In the rows, zero is written as 128.
Each row of numbers stands for one thing and depends on some of the facts below. Use the named rows to name the rest.

Some facts about the things:
buti	τ	zanur; buti	τ	gorebrak; buti	τ	nuflogris; buti	τ	kazu; buti	τ	zitral; dredri	τ	dravom
dretru	τ	teniskos; dretru	τ	grovis; dretru	τ	fidol; dretru	τ	sazakel; dretru	τ	suske; dretru	τ	duskor
dretru	τ	gretri; dretru	τ	pledu; dretru	τ	fledi; dretru	τ	ribik; dretru	τ	plazuk; droske	τ	zanur
droske	τ	skemar; droske	τ	viven; droske	τ	gomu; droske	τ	puni; droske	τ	grige; droske	τ	zitral
droskur	τ	marur; droskur	τ	timi; droskur	τ	pumin; droskur	τ	zelo; droskur	τ	tranur; droskur	τ	grige
duben	τ	ruma; duben	τ	gefla; duben	τ	pumin; duben	τ	pludriskal; faskul	τ	zelo; faskul	τ	niska
faskul	τ	dotren; fefu	τ	rosku; fefu	τ	skemar; fefu	τ	riso; fefu	τ	gorebrak; fefu	τ	fofol
fefu	τ	fosi; fefu	τ	klugek; flastus	τ	marur; flastus	τ	laplin; flastus	τ	gretri; flastus	τ	pledu
flode	τ	zoflos; flode	τ	fofol; flode	τ	skapler; flode	τ	feza; flode	τ	fiflom; flode	τ	dritri
fupla	τ	pifli; fupla	τ	lati; fupla	τ	fofol; fupla	τ	dritri; gasople	τ	dovelu; gasople	τ	stefina
gasople	τ	maskubi; gasople	τ	zelo; gipam	τ	klaskir; gipam	τ	stefina; gipam	τ	troflen; gipam	τ	zanur
gipam	τ	sazakel; gipam	τ	stupek; gipam	τ	grige; gorilos	τ	stapak; gorilos	τ	miflakas; gorilos	τ	flozos
gorilos	τ	dotren; gorilos	τ	kleplal; kima	τ	flastor; kima	τ	kedoko; kima	τ	gomu; kima	τ	lati
kima	τ	vumon; kima	τ	migok; klefen	τ	butik; klefen	τ	gefla; klefen	τ	zoflos; klefen	τ	sazakel
klefen	τ	kazu; klefen	τ	nitorik; klefen	τ	mozitral; klefen	τ	genom; klifle	τ	timi; klifle	τ	tragre
klifle	τ	vumon; klifle	τ	bruflor; klifle	τ	stupek; klifle	τ	brusek; klipli	τ	pladel; klipli	τ	tranur
klipli	τ	fosi; klipli	τ	vidri; nemol	τ	ruma; nemol	τ	ranes; nemol	τ	skuzude; nemol	τ	duskik
nemol	τ	bragozur; nemol	τ	steral; nemol	τ	keke; nutral	τ	fugu; nutral	τ	zoviko; nutral	τ	suske
nutral	τ	naklugra; pleziste	τ	plepones; pleziste	τ	tretaskul; pleziste	τ	fugu; pleziste	τ	troflen; pleziste	τ	viven
rafir	τ	gefla; rafir	τ	deflor; rafir	τ	lelo; rafir	τ	maskubi; rafir	τ	minak; rafir	τ	bruflor
rafir	τ	vidri; rati	τ	skesuk; rati	τ	nuflogris; rati	τ	klastul; riske	τ	marur; riske	τ	puni
riske	τ	sazakel; riske	τ	nifis; riske	τ	feza; riske	τ	plazuk; riske	τ	dravom; riske	τ	fibrur
sadro	τ	moplur; sadro	τ	timi; sadro	τ	klugek; sadro	τ	klastul; skava	τ	gorebrak; skava	τ	kilus
skava	τ	zadrer; stogruk	τ	klaskir; stogruk	τ	grovis; stogruk	τ	zelo; stogruk	τ	plutegek; stogruk	τ	dotren
stogruk	τ	ribik; tokim	τ	marur; tokim	τ	pladel; tokim	τ	ferin; tokim	τ	ranes; tokim	τ	fofol
tokim	τ	tragre; tokim	τ	floge; tokim	τ	gebegrel; tokim	τ	zezus; tokim	τ	brusek; trogror	τ	dronu
trogror	τ	duskor; trogror	τ	zofla; trogror	τ	pledu; trogror	τ	klastul; trogror	τ	dunakli; tuzo	τ	maskubi
tuzo	τ	fofol; tuzo	τ	suske; tuzo	τ	kadru; tuzo	τ	roskor; vidir	τ	klaskir; vidir	τ	zoviko
vidir	τ	zanur; vidir	τ	teniskos; vidir	τ	stutram; vidir	τ	kilus; vidir	τ	fosi; vidir	τ	naklugra
vidir	τ	fiflom; vidir	τ	ribik; vidir	τ	zitral; vinal	τ	dresoplo; vinal	τ	fugu; vinal	τ	ferin
vinal	τ	grovis; vinal	τ	bregre; vinal	τ	druflom; vinal	τ	migok; vinal	τ	mozitral; bredripli	β	nitorik
bregre	β	pladel; bregre	β	kima; bruflor	β	dovelu; bruflor	β	nofefi; bruflor	β	nutral; budar	β	zofla
deflor	β	flastus; dravom	β	nofefi; dresoplo	β	vidir; dretru	β	nutral; dretru	β	zofla; dritri	β	lati
dritri	β	fodum; dronu	β	viven; druflom	β	plobran; druflom	β	grovis; druflom	β	gipam; duben	β	fodum
dunakli	β	klefen; dunakli	β	genom; duskor	β	plobran; duskor	β	gorebrak; fefu	β	dunakli; fidol	β	dunakli
flastor	β	viven; flastor	β	fofol; flastor	β	skatim; flastus	β	sazakel; flastus	β	minak; floge	β	roskor
flozos	β	gipam; fodum	β	fidol; fofol	β	grovis; fofol	β	laplin; fofol	β	zadrer; fugu	β	dresoplo
gebegrel	β	lati; gefla	β	flastus; gretri	β	sakis; grige	β	fidol; grige	β	genom; grovis	β	laplin
kazu	β	viven; kima	β	viven; kima	β	zadrer; kima	β	gipam; klastul	β	fugu; klefen	β	nitorik
kleplal	β	rosku; kleplal	β	migok; klivor	β	duskik; klugek	β	gefla; klugek	β	skozel; laplin	β	stupek
marur	β	fupla; maskubi	β	nofefi; miflakas	β	laplin; miflakas	β	draske; migok	β	nofefi; migok	β	gorebrak
minak	β	gipam; minak	β	genom; moplur	β	fidol; mozitral	β	stapak; mozitral	β	troflen; mozitral	β	dretru
mozitral	β	duskik; naklugra	β	dronu; nifis	β	dovelu; nifis	β	dravom; niska	β	duskor; nitorik	β	gipam
nofefi	β	kima; nutral	β	gipam; pifli	β	flode; pladel	β	dritri; pledu	β	flozos; pledu	β	migok
plepones	β	grovis; pleziste	β	druflom; pleziste	β	bruflor; pludriskal	β	kadru; plutegek	β	pledu; rati	β	viven
rati	β	gipam; ribik	β	klastul; riso	β	plepones; riso	β	fodum; riso	β	miflakas; roskor	β	troflen
rosku	β	duber; sadro	β	laplin; sadro	β	fofol; sadro	β	miflakas; sakis	β	grovis; saso	β	skuzude
saso	β	tretrul; saso	β	brusek; sazakel	β	duskik; skapler	β	troflen; skapler	β	kadru; skapler	β	klivor
skatim	β	plepones; skava	β	duskik; skedruklis	β	fidol; skitrol	β	fofol; skitrol	β	skedruklis; skitrol	β	sakis
skozel	β	viven; skozel	β	flozos; skuzude	β	duber; stapak	β	nutral; stapak	β	bruflor; stonol	β	duskor
stonol	β	trogror; stupek	β	dovelu; stutram	β	sakis; suska	β	dretru; suska	β	fidol; suska	β	skozel
suska	β	nuflogris; suska	β	sakis; tefle	β	dovelu; tefle	β	plepones; tefle	β	naklugra; tokim	β	zoviko
tranur	β	dresoplo; tranur	β	duskik; tranur	β	bruflor; tretrul	β	sazakel; troflen	β	skuzude; trogror	β	grige
trogror	β	genom; vidir	β	zadrer; vidir	β	nitorik; vidri	β	sadro; viven	β	gipam; vumon	β	duskor
vumon	β	naklugra; zadrer	β	nitorik; zanur	β	plepones; zanur	β	dritri; zelo	β	stutram; zezus	β	flastor
zezus	β	tefle; zezus	β	klivor; zofla	β	nutral; zoflos	β	klefen

Some things and their rows:
[107 130 112 109 127 131 135 118 116 132 118 119 117 169 147 124 136 155
 124 126 129 127 120 134 146 139  93 138 130 107 139  80 127 139 113 131
 137 122 124 150 119 110 144  98 140 163 151 142 142 122 140 128 137 133
 151] -> genom
[108 126 128  92 117 126 133 116 136 130 167 101 174  86 146 137 128 120
 119 100 101 130 110 153 129 125 109 151 124 128 133 162 135 139 162 143
 143 128 145 127 113 134 131 144 137 120 131 138 121 152 133 131 131 148
 161] -> dunakli
[162 137 137 159 101 126 125 123 121 129 126 133 126 100 133 135 125 108
 129 141 139 131 146 120 130 128 116 135 120 131 124 128 129 121 140 113
 118 126 129 129 132 136 122 141 117 115 137 130 122 136 128 135 123 130
 127] -> tefle
[123 133 124 116 170 128 120 136 111 126 128 139  95 133 112 139 112 138
 126 121 158 125 120 145 128 116 149 152 132 142 114 150 126 127 127 110
 132 117 113 132 126 137 122 129 185 161 115 129 119 102 116 121 114 117
 119] -> bruflor
[155 118 124 163  88 126 147 151 137 121 128 129 126  65 116 128 133  95
 122 176 114 126 120 124 148 126 124  80 129 134 142  98 112 135 134 124
 113 147 122 118 148 112 124 129  73 114 128 128  96 130 139 143 132 108
 164] -> skava
[101 115 128 105 116 124 119 148 134 111 128 115 130 122 102 131 129 148
 119 110 144 105 121 118 133 123 115 129 123 150 121 138 135 141 111 144
 136 126 123 132 129 112 126 132 149 148 103 118 138 109 133 118 127 133
 136] -> fosi
[164 129 121 139 150 129 155 162 156 125 129 138 120  56 119 135 142  92
 125 166  94 145 132 138 114 133 133  99 133 135 160 106 101 128 109 121
 123 155 121 119 158  86 125 111  66 118 155 126  93 148 166 126 149  97
 148] -> vidir
[110 120 134 115 128 132 126 148 137 120 133 104 108 132 105 116 134 163
 119  91 138 109 120 113 121 145 111 154 141 120 128 154 142 137  97 124
 135 126 140 135 134 126 132 130 135 150 126 115 148 122 138 105 131 130
 108] -> klaskir
[126 140 137 108 110 135 136 112 112 141 126 128  96 191 139 120 136 181
 135 149 141 127 118 115 120 118 167 152 131 101 135 147 116 126 100 126
 119 125 135 123 127 153 134 132 127 124 141 132 127 139 141 115 135 134
 117] -> dresoplo
[137 136 131 119  63 134 122 117 109 130 116 140 103 177 141 113 132 150
 124 144 149 123 129 120 148 123 168 169 151 104 122  97 131 133 112 141
 129 114 146 126 126 155 140 129  95 125 131 120 140 113 126 118 126 117
 147] -> mozitral
[137 128 136 116 163 128 124 131 145 136 147 127 106  99 108 124 132 152
 112 108 140 124 143 135 112 142 141 165 143 116 134 131 144 125 122 109
 123 123 152 135 135 143 124 133 126 122 145 126 136 128 127 113 114 122
 112] -> plutegek
[167 127 126 172 123 119 131 140 139 120 144 131 160  58 131 152 121  58
 140 146 104 153 134 145 112 122 115  85 113 163 125 161 108 123 169 111
 129 143 115 113 134 107 108 142 116 110 118 129  96 140 138 138 134 122
 131] -> sadro
[131 125 132 147 123 125 127 127 129 131 117 122 146 132 130 122 124 114
 127 125 121 127 136 105 132 131 100 103 119 128 135 125 132 128 137 124
 115 134 125 122 131 134 132 130 125 110 130 130 127 128 119 137 125 135
 121] -> domom
[130 122 130 128 148 126 115 134 126 122 145 113 116 116 108 127 131 170
 108  84 149 128 137 124 121 149 112 189 147 124 113 180 136 129 132  94
 138 118 141 141 115 144 120 137 155 144 116 118 136 134 116 121 109 127
 111] -> zelo
[103 135 134 101 177 132 120 122 118 117 144 142 133 158 135 139 119 164
 148 128 152 128 120 145 124 114 146 158 118 143 117 151 135 129 138 148
 140 118 119 132 131 114 126 124 169 155 109 129 132 139 117 141 112 133
 124] -> pladel
[156 128 111 154 176 135 140 127 143 134 103 137 150 131 162 130 128  69
 153 132  77 158 120 141 110 134 165  90 132 128 145  74 111 122 124 149
 141 145 125 111 134  94 139 107  90 108 139 122 121 135 131 129 145 110
 118] -> riske
[131 138 134 136  99 134 118 121 123 128 149  99  97 151 145 131 135 168
 132  95 135 129 107 135 112 153 165 186 134  99 118 163 131 124 117 105
 134 120 145 139 106 151 118 136 139 136 140 123 148 133 141 100 145 147
  92] -> grovis
[151 127 134 167 112 125 129 120 118 124 128 117 132 121 143 135 124 123
 135 132 126 133 129 114 125 136 114 113 114 123 125 131 129 121 140 106
 118 130 121 130 124 124 120 137 128 123 137 133 125 140 129 136 132 144
 109] -> draske

Which thing is each row?
No name comes twice in this set of rows, the named rows included.
[ 95 127 124 103 129 129 128 131 141 118 154 122 131 133 110 126 153 168
 118 115 141 126 131 143 131 126 105 169 138 122 120 164 123 137 125 138
 143 120 136 145 124 121 127 123 146 155 115 124 135 138 137 131 120 122
 142] -> grige
[148 145 133 136 134 127 144 119 140 141 134 165 110 129 121 130 153 113
 151 203 123 154 157 143 115  99 154  87 116 127 144 138  96 106 115 137
 105 146 120 114 146 122 118 125 108  92 138 133  99 147 154 130 141 110
 109] -> kima
[149 116 113 162 243 126 140 145 134 130  97 160 145 121 118 128 114  83
 138 141 113 156 140 127 116 140 116  80 133 139 141 102 114 120 135 103
 125 145  97 120 146  85 131  94 127 133 122 125 104 132 104 151 116  90
 118] -> rafir
[114 125 130  97  80 119 129 136 130 116 149 120 141  85 104 140 127 124
 111 127 134 114 137 137 140 103 116 125 124 162 122 157 124 143 148 144
 136 123 131 125 126 134 117 151 145 137 111 130 118 110 137 126 127 133
 171] -> klugek
[131 129 123 152 142 128 137 127 140 133 100 153 133 150 131 124 138 109
 150 169 105 145 136 120 121 116 128  60 116 135 135 111 104 116 114 143
 116 148 106 117 139 107 128 115 112 111 117 130 118 137 139 138 145 121
 106] -> fupla
[110 135 136 107 157 131 121 109 119 123 130 155 146 181 147 130 116 139
 151 143 144 138 132 145 122 105 150 138 119 135 112 153 133 126 142 159
 139 120 120 127 132 120 127 129 151 138 101 128 133 143 106 144 109 129
 108] -> gebegrel
[137 129 118 158 195 128 136 120 138 137 100 176 168 167 132 128 129  70
 160 165  93 170 146 137 104 108 149  79 122 138 130 132 104 108 145 139
 128 149 106 102 142 104 130 116 124 104 107 125  98 143 110 142 131 102
 105] -> tokim
[102 134 136 108  99 134 125 120 119 114 135 132 127 166 147 128 129 165
 145 152 147 122 127 132 140 118 120 154 115 127 123 114 132 130 118 168
 136 120 128 139 135 108 132 119 125 149 123 129 142 143 138 141 133 140
 131] -> dritri
[104 131 121 112 122 134 135 120 137 128 162 105 137 135 159 133 133 152
 127  97 104 137 103 156 122 149 117 174 134 101 131 147 133 137 133 144
 149 126 146 138 109 122 133 119 134 138 140 130 136 146 134 113 135 141
 141] -> fidol
[126 126 123 126 125 130 127 126 117 127  96 133 126 173 145 118 123 131
 124 107 124 116 131 109 141 134 122 135 133 122 132  73 137 133 106 138
 137 120 124 136 128 110 144 115 117 147 141 125 149 117 122 126 135 126
 130] -> butik
[114 114 127 125  99 119 120 148 137 115 149 116 108  92 102 124 126 131
 129 151 141 107 122 139 150 120 154  90 119 146 117 106 139 130 122 154
 115 127 125 133 131 139 118 136 123 134 101 131 135  89 135 126 127 128
 139] -> rosku

The same things again, as new rows of numbers:
Named rows:
[127 122 122 132 128 119 127 130 112 107 119 129 161] -> semum
[133 134 132 135 122 118 128 141 131 127 136 125 135] -> skedruklis
[ 69 103 105 139 126 154  77  84 141 127 136 168  82] -> fupla
[124 121 121 127 125 119 124 131 112 102 123 134 161] -> lelo
[129 132 137 133 121 139 121 128 115 122 138 133 134] -> zezus
[192 122 158 105 158 159 140 109 201 139 126 128 165] -> tokim
[ 97 138 135  91 131 120 123 111 157 195 126 108  42] -> dretru
[116 135 121 104 116 166 169 143  67 154 100  90 130] -> ribik
[122 117 117 126 127 121 128 127 114 108 121 126 151] -> tretaskul
[135 137 129 134 124 110 125 144 126 138 129 124 143] -> laplin
[136 136 127 148 127 117 123 144 121 133 126 123 143] -> dronu
[128 132 124 139 130 118 140 134 130 130 146 117 118] -> viven
[125 120 122 128 126 124 127 130 118 108 118 133 159] -> bragozur
[146 146 116 164 128 122 150 134 107 108 120 148 128] -> skuzude
[ 98 116 115  92 127 140 126 105 156 147 124 109  69] -> vinal
[121 131 141  78 118 124  90 120 207 159 122 176 125] -> droskur
[ 93 128 134 113 110 116 119 133 128 100 126 145 136] -> dotren
[114 130 138 132 115 137 125 125 133 115 158 134 121] -> maskubi

Rows to name:
No name comes twice in this set of rows, the named rows included.
[167 137  86 139 126 166 152 171  60 162  27 110 187] -> klastul
[104 121 120 106 130 149 157  99 150 162 136  88  22] -> nutral
[130 132 103 128 121 143 175 145  82 145 104  85 113] -> fugu
[130 143 136 145 131 104 142 126 125 130 144 126 113] -> sazakel
[154 149 114 178 136 101 161 142 118 109 116 144 132] -> duber
[109 120 141 105 148 155 168  93 154 174 154  92   5] -> vidir
[145 121 120 106 131 146 101 118 182 147  99 159 143] -> klifle
[185 132 130 149 153 106 195 148 133  97 111  96 163] -> zoviko
[154  59 117  93 198 189  84  69 110 116  76  50 175] -> flode
[165 155 111 186 141 101 163 148 118 105 110 161 146] -> brusek
[103 122 129 115 128 118 128 126 120 108 139 121 126] -> klaskir
[123 107 126 118 137 161 132  95 159 122 130 123  95] -> tuzo

